Here is a tiny trained network, its code and every weight. The questions are about switching its units off for an input and a target symbol, where a switched-off unit gives its printed mean instead of its output.

import numpy as np


def w(rows, s, z=0):
    codes = np.array(rows[::2]) - 128.0
    scale = np.full(codes.shape[1], s)
    scale[-1] = z or s
    return codes * scale


def norm(h):
    return h / np.sqrt((h * h).mean(-1, keepdims=True) + 1e-5)


def f(y):
    return y / 2 * (1 + np.tanh(0.7978845608 * (y + 0.044715 * y**3)))


def softmax(a):
    e = np.exp(a - a.max(-1, keepdims=True))
    return e / e.sum(-1, keepdims=True)


def log_softmax(a):
    a = a - a.max(-1, keepdims=True)
    return a - np.log(np.exp(a).sum(-1, keepdims=True))


def net(x, mask):
    ids = ['ΘΦΩαβγεμτψ'.index(c) for c in x.split()]
    T = len(ids)
    res = E[ids] + P[:T]
    u = 0
    for l in range(3):
        q, k, v = (norm(res) @ M[l].T for M in (Q, K, V))
        z = softmax(np.where(np.tri(T) > 0, q @ k.T / 4**0.5, -1e9)) @ v
        res = res + np.where(mask[u], z, O[l][:, -1]) @ O[l][:, :-1]
        u += 1
        y = f(norm(res) @ A[l][:, :-1].T + A[l][:, -1])
        res = res + np.where(mask[u : u + 8], y, B[l][:, -1]) @ B[l][:, :-1]
        u += 8
    return log_softmax(norm(res)[-1] @ U[:, :-1].T + U[:, -1])


Q, K, V, O, A, B = {}, {}, {}, {}, {}, {}
E = w([
[134,152,112],'Θ',
[67,138,138],'Φ',
[135,152,111],'Ω',
[133,153,112],'α',
[128,147,177],'β',
[168,113,201],'γ',
[159,103,98],'ε',
[199,172,91],'μ',
[123,30,201],'τ',
[128,94,5],'ψ',
],0.019)
P = w([
[90,135,176],'0',
[104,233,185],'1',
[101,252,169],'2',
[149,228,151],'3',
[170,188,145],'4',
[191,178,127],'5',
[212,144,128],'6',
[249,142,132],'7',
[243,126,123],'8',
[214,142,95],'9',
[178,148,132],'10',
[226,189,127],'11',
],0.0037)
Q[0] = w([
[82,64,55],'0.h1',
[105,69,254],'0.h1',
[119,89,36],'0.h1',
[244,228,159],'0.h1',
],0.0065)
K[0] = w([
[167,163,133],'0.h1',
[127,88,53],'0.h1',
[227,239,106],'0.h1',
[41,2,151],'0.h1',
],0.0052)
V[0] = w([
[161,180,156],'0.h1',
[96,100,123],'0.h1',
[106,135,138],'0.h1',
[194,129,255],'0.h1',
],0.0062)
O[0] = w([
[180,37,69,247],'0.h1',
[77,111,105,56],'0.h1',
[20,87,189,123],'0.h1',
[245,56,254,235],'0.h1',
],0.0055,0.0015)
A[0] = w([
[72,154,151,1],'0.n1',
[142,134,127,115],'0.n2',
[231,254,188,80],'0.n3',
[151,11,183,54],'0.n4',
[143,70,160,45],'0.n5',
[27,119,145,57],'0.n6',
[121,124,93,35],'0.n7',
[17,129,119,94],'0.n8',
],0.0086,0.0017)
B[0] = w([
[138,120,119,119],'0.n1',
[93,129,133,134],'0.n2',
[137,58,162,255],'0.n3',
[83,156,82,153],'0.n4',
[102,160,88,131],'0.n5',
[254,84,145,127],'0.n6',
[117,207,171,121],'0.n7',
[228,59,63,131],'0.n8',
],0.0054,0.0076)
Q[1] = w([
[115,42,97],'1.h1',
[108,254,240],'1.h1',
[145,231,108],'1.h1',
[24,235,113],'1.h1',
],0.006)
K[1] = w([
[136,134,77],'1.h1',
[202,3,199],'1.h1',
[101,88,179],'1.h1',
[90,49,187],'1.h1',
],0.006)
V[1] = w([
[60,176,106],'1.h1',
[115,121,98],'1.h1',
[44,134,208],'1.h1',
[171,253,162],'1.h1',
],0.0051)
O[1] = w([
[1,138,23,82],'1.h1',
[114,129,148,131],'1.h1',
[72,75,181,3],'1.h1',
[151,148,180,172],'1.h1',
],0.0062,0.0029)
A[1] = w([
[98,218,112,77],'1.n1',
[2,9,133,55],'1.n2',
[186,179,145,141],'1.n3',
[97,184,113,18],'1.n4',
[36,163,80,5],'1.n5',
[129,109,193,51],'1.n6',
[122,174,149,68],'1.n7',
[56,214,57,209],'1.n8',
],0.0062,0.0026)
B[1] = w([
[123,108,73,99],'1.n1',
[55,45,153,102],'1.n2',
[96,46,147,250],'1.n3',
[68,189,49,71],'1.n4',
[68,193,126,88],'1.n5',
[177,186,5,141],'1.n6',
[112,156,1,92],'1.n7',
[161,41,83,171],'1.n8',
],0.0043,0.0021)
Q[2] = w([
[100,228,162],'2.h1',
[177,89,153],'2.h1',
[212,67,162],'2.h1',
[250,128,162],'2.h1',
],0.013)
K[2] = w([
[73,254,135],'2.h1',
[142,26,94],'2.h1',
[170,39,107],'2.h1',
[196,28,154],'2.h1',
],0.01)
V[2] = w([
[120,209,137],'2.h1',
[177,253,137],'2.h1',
[75,158,229],'2.h1',
[124,194,165],'2.h1',
],0.013)
O[2] = w([
[169,107,68,38],'2.h1',
[249,119,106,95],'2.h1',
[120,63,106,3],'2.h1',
[179,80,88,57],'2.h1',
],0.017,0.0066)
A[2] = w([
[128,133,172,184],'2.n1',
[75,134,119,162],'2.n2',
[119,181,59,164],'2.n3',
[120,131,4,254],'2.n4',
[142,178,156,113],'2.n5',
[149,108,146,143],'2.n6',
[103,95,110,114],'2.n7',
[141,148,64,145],'2.n8',
],0.016,0.0063)
B[2] = w([
[151,172,162,254],'2.n1',
[184,75,30,167],'2.n2',
[132,67,104,168],'2.n3',
[75,3,2,154],'2.n4',
[107,142,203,228],'2.n5',
[64,127,147,152],'2.n6',
[129,133,135,113],'2.n7',
[132,80,74,135],'2.n8',
],0.0072,0.007)
U = w([
[115,188,96,92],'Θ',
[13,153,110,87],'Φ',
[126,181,92,91],'Ω',
[132,209,90,147],'α',
[149,47,179,108],'β',
[187,19,206,111],'γ',
[164,190,134,112],'ε',
[253,117,124,165],'μ',
[30,50,186,109],'τ',
[121,116,70,248],'ψ',
],0.013,0.011)

Each question gives the input, a string of symbols that net reads in full, and the target symbol t.
The units are the heads (4 rows each of Q, K, V and O) and the neurons (one row each of A and B). Each row of codes is followed by its name. A weight is (code - 128) times the scale printed after its matrix; where a second scale follows, it is the last column's (O, A, B and U).
mask holds one flag per unit, layer by layer, with each layer's heads first. A switched-off unit (its flag False) gives its mean, the last column of its rows in O or B, instead of its output. The means were averaged over made-up inputs and are rounded, as every weight is.
A unit's drop is (log p(t) with every unit on - log p(t) with that unit switched off) / (log p(t) with every unit on - log p(t) with every unit switched off).
The circuit of an input: a set's keep is (log p(t) with only the set's units on - log p(t) with every unit switched off) / (log p(t) with every unit on - log p(t) with every unit switched off). Starting from the 12 units with the biggest drops (on a tie, the unit counted first), units are removed one at a time, each time the one whose removal leaves the highest keep (on an exact tie, the one counted first), for as long as the keep stays at least 0.8.
units of the circuit, in order: the units of the circuit, biggest drop first
most important unit: the unit with the biggest drop
k most important neurons: the k neurons with the biggest drops, biggest first
k most important neurons of layer l: the k neurons of layer l with the biggest drops, biggest first
drop when u is switched off: that unit's drop, to one decimal
input Θ ψ α, target ψ: units of the circuit, in order : [0.h1; 1.h1; 2.n4; 2.h1]
input μ ε μ γ ε α μ α, target μ: units of the circuit, in order : [2.h1; 1.h1; 0.n3]
input μ α γ, target μ: units of the circuit, in order : [2.h1]
input γ β Φ, target γ: units of the circuit, in order : [2.h1; 0.n6]
input ψ β α, target ψ: units of the circuit, in order : [0.h1; 2.h1; 2.n4]
input α ψ μ β μ, target μ: units of the circuit, in order : [0.h1; 2.h1; 0.n3]
input ε μ ε γ μ Ω, target μ: units of the circuit, in order : [2.h1; 0.n3; 0.h1]
input μ μ Φ, target μ: units of the circuit, in order : [0.n6; 2.h1]
input ε α β τ γ, target τ: units of the circuit, in order : [2.h1; 0.n3; 0.h1]
input Φ α μ α Θ, target Φ: 2 most important neurons : [1.n8; 0.n4]
input μ μ ε, target μ: units of the circuit, in order : [2.h1; 1.h1; 0.n3]
input μ γ ε β μ γ, target μ: units of the circuit, in order : [2.h1; 1.h1]
input α α ψ Ω, target ψ: 4 most important neurons of layer 2 : [2.n4; 2.n3; 2.n8; 2.n1]
input ψ Φ ε, target ψ: 2 most important neurons : [0.n3; 1.n5]
input ψ α μ, target ψ: most important unit : 0.h1
input τ Φ ε, target τ: 3 most important neurons : [0.n6; 0.n8; 0.n7]
input Φ α Θ ψ γ Θ, target Φ: 2 most important neurons : [0.n6; 0.n8]
input Φ ε α μ Ω μ Ω, target Φ: 2 most important neurons : [0.n6; 0.n8]
input μ Φ Ω μ ψ ε ψ β μ Ω, target μ: 3 most important neurons : [0.n3; 0.n6; 0.n8]
input ε ε α Θ τ α α μ τ μ Ω, target τ: most important unit : 2.h1
input α τ β, target τ: drop when 2.n1 is switched off : 0.0
